What can hang from each mark
disen: gorag napu pili
siduni: penimov
zipof: disen penimov zatasu
penimov: gorag liti siduni zipof
pili: disen
gorag: disen pili zatasu zipof

Every row comes from one small tree of marks. The marks that hang from a mark follow it in brackets, in alphabetical order. Every link used is in the known rows. Which tree was each row made from?
In the rows, zero is written as 128.
Known rows
disen(pili): [128 126 135 108 102 126 129 130 147 133 147 135 118 128 129 115 123 107
 152 146 118 101]
zipof(penimov(liti siduni)): [105 158 130 112 154 123 147 126 131 147 110 164 131 148 126 139 100  67
 101  96 160 102]
zipof(disen(gorag napu) penimov): [157 105 125  99 157 125 143 117 155 157 124 160 147 154 143 128 118  99
 187 120 130 115]
pili(disen(gorag(zatasu zipof) napu)): [154 100 111  92 112 116 124 155 155 146 137 124 110 187 129 119 152 110
 236 170 109 138]
disen(gorag napu): [151 124 122 123 132 123 140 126 156 151 126 129 118 159 133 115 128 133
 180 150 134 155]
penimov(liti siduni zipof(disen zatasu)): [ 97 191 140 134 186  98 134 109 142 153 112 173 136  94 140 160  96  63
 143 101 150 116]
penimov(zipof(disen)): [117 130 137 133 154 116 136 122 123 135 130 138 133 104 136 146 131 110
 155 123 115 112]
siduni(penimov): [129 113 134 137 115 131 148 127 118 123 113 137 144 137 124 137 115 157
 123 141 119 120]
gorag(pili zipof(penimov zatasu)): [154 111 123  97 146 130 117 132 153 140 107 140 151 108 143 126 134 121
 181 146 126 130]
pili(disen(gorag napu)): [159 108 119 119 124 117 156 135 149 149 127 128 120 171 131 119 137 127
 197 159 121 140]
zipof(penimov(gorag siduni)): [126 162 134  98 143 129 147 123 125 137 134 135 144 155 126 146 104 103
 130 117 134 111]
disen(gorag(zatasu zipof(penimov)) napu pili): [157  97 119  57 102 129 118 145 180 165 144 149 108 184 134 108 143  77
 238 163 119 108]
penimov(gorag): [125 146 132 135 114 130 143 129 133 122 134 123 130 133 127 139 121 147
 143 141 122 125]
disen(gorag(pili zatasu zipof) napu): [156 116 120  89 132 124 109 147 158 152 138 117 102 163 136 111 132 134
 245 172 117 156]
penimov(gorag(disen(pili) zipof) liti siduni): [ 83 158 137  80  77 117 122 133 150 133 140 157 126 149 126 120  94  98
 200 172 108 104]
penimov(siduni zipof(disen zatasu)): [118 175 140 117 191 103 116 104 131 149 127 149 147 100 142 157 108  84
 157 104 132 127]
penimov(siduni): [115 160 131 111 150 122 121 121 122 133 138 126 131 143 124 131 108 106
 120 118 132 134]
penimov(gorag(disen)): [126 130 134 120 103 129 127 122 114 129 126 132 148 138 130 130 112 162
 169 152 108 134]
gorag(pili(disen(napu))): [161 121 123 123 122 124 168 151 132 142 125 112 115 134 133 121 109 162
 201 155 114 129]
disen(gorag): [137 121 129 120 136 121 123 115 142 139 133 128 130 154 132 121 143 114
 148 145 130 141]
siduni(penimov(gorag(disen pili zatasu zipof))): [132 108 139  93  87 134 120 141 109 125 127 128 146 148 128 134 103 194
 228 186  80 124]
pili(disen(gorag(zatasu zipof(penimov)) napu)): [166  84 109  76 120 123 138 153 154 157 125 140 122 193 131 123 155  90
 228 155 115 118]
gorag(pili zipof): [129 113 127 111 121 131 117 144 138 124 131 114 125 118 133 118 133 141
 179 163 108 137]

Write each row's tree
[145 121 130  80  89 126 113 138 132 157 140 142 109 154 131 109  98 131
 223 147 109 116]	gorag(disen(napu pili) zatasu)
[147 117 134  94 120 116 134 121 177 153 156 150 123 144 143 114 111 100
 219 149 112 109]	zipof(disen(gorag napu pili))
[160 133 119 116 110 121 155 154 166 134 120 114 133 121 141 131 118 171
 252 182 105 142]	penimov(gorag(pili(disen(napu)) zipof(zatasu)))
[164 126 123 109 130 122 150 158 125 148 133 114 100 144 129 126 108 147
 214 144 114 120]	gorag(pili(disen(napu)) zatasu)
[152 110 121 101 126 125 125 140 164 145 129 115 115 150 139 107 134 146
 232 183 115 168]	disen(gorag(pili zipof) napu)
[111 154 121 100 156 117 120 126 161 146  98 175 145 128 135 139 115  60
 136 112 155 117]	gorag(zipof(penimov(liti siduni) zatasu))
[112 184 137 114 174 110 146 111 151 145 117 186 164 115 142 163  77  69
 134  89 151  85]	zipof(disen penimov(gorag liti siduni) zatasu)
[144 126 136  91 108 130 165 135 166 145 148 155 135 133 141 134  92 112
 207 132 111  73]	zipof(disen(napu pili) penimov(gorag))
[116 125 136  77  97 123 103 144 160 120 177 141 125 128 133 136 120  98
 220 152  87  73]	penimov(gorag(zatasu zipof(disen(pili))))
[139 124 131 108 154 119  95 127 157 126 130 141 156  82 150 133 121 130
 200 144 107 126]	gorag(pili zipof(disen zatasu))
[128 114 132 116  91 127 118 121 137 121 102 149 177 131 135 140 113 187
 202 176  96 139]	siduni(penimov(gorag(disen zipof(zatasu))))
[159 128 132 100 165 116 117 129 143 156 150 134 118 146 143 126 104 125
 230 136 117 130]	zipof(disen(gorag(pili zatasu) napu))
[150 126 124 108 149 120 112 138 169 138 123 142 143  92 151 128 105 149
 232 147 112 142]	gorag(pili zipof(disen(napu) zatasu))
[ 91 190 135 131 135 118 155 127 137 131 129 144 119 140 123 145  91 105
 122 124 144 116]	penimov(gorag liti siduni)
[143 158 129  75 132 129 129 130 114 160 127 146 135 185 128 140  80 124
 199 120 127 124]	zipof(penimov(gorag(disen(napu) zatasu) siduni))
[132 118 136  81  94 124  97 129 121 146 149 143 121 146 129 113 114 112
 193 147 105 101]	gorag(disen(pili) zatasu)
[ 96 200 146 135 154 111 178 128 123 147 124 127 103 118 129 149  93 113
 161 148 136 124]	penimov(gorag(pili) liti siduni zipof)
[144 112 122  85  81 123 100 134 170 148 120 152 135 126 143 104 115 137
 248 175 108 142]	gorag(disen(napu pili) zipof(zatasu))
[152 127 122  68 156 126 131 132 159 160 126 127 129 174 137 115 118 100
 216 159 126 151]	disen(gorag(pili zipof(penimov(siduni))) napu)
[132 143 121  84 160 124 101 123 152 140 113 150 158 135 136 138 125  78
 148 120 138 130]	gorag(zipof(penimov(siduni) zatasu))
[122 133 125 104 106 130 112 148 137 118 145 119 118 148 125 139 136 130
 183 152 111 122]	penimov(gorag(zatasu zipof))
[131 115 140  93 126 115 114 111 162 141 166 149 138 137 140 117 126  82
 183 150 108  92]	zipof(disen(gorag pili))
[140 100 123 106 115 125 135 154 133 121 133 112 132 126 131 120 140 140
 197 172  95 120]	gorag(pili(disen) zipof)
[117 152 148 102 120 114 136 131 137 142 167 137 109 118 134 150 116  98
 209 141 101  72]	penimov(gorag(zatasu) zipof(disen(pili)))
[110 152 139 127  76 116 182 136 148 163 115 155  97 130 133 125  97 136
 227 171 119 116]	penimov(gorag(disen(napu pili)) liti zipof)
[151 124 130 107 134 121 136 148 112 137 142 114 114 137 128 130 121 130
 181 142 110 104]	gorag(pili(disen) zatasu)
[ 98 142 123  97 140 125 135 138 146 139 111 163 132 148 125 134 119  59
 125 117 145 109]	gorag(zipof(penimov(liti siduni)))
[161 127 127 119 140 123 141 130 151 154 128 119 115 149 138 111 117 149
 205 163 127 158]	disen(gorag(pili) napu)
[134 133 138 152 139 118 154 114 126 144  94 144 144 111 134 150 127 150
 148 143 128 136]	siduni(penimov(zipof(zatasu)))
[124 147 136 128 130 130 178 135 137 141 113 149 125 118 133 137  99 127
 145 135 140  95]	zipof(penimov(gorag(pili) liti))
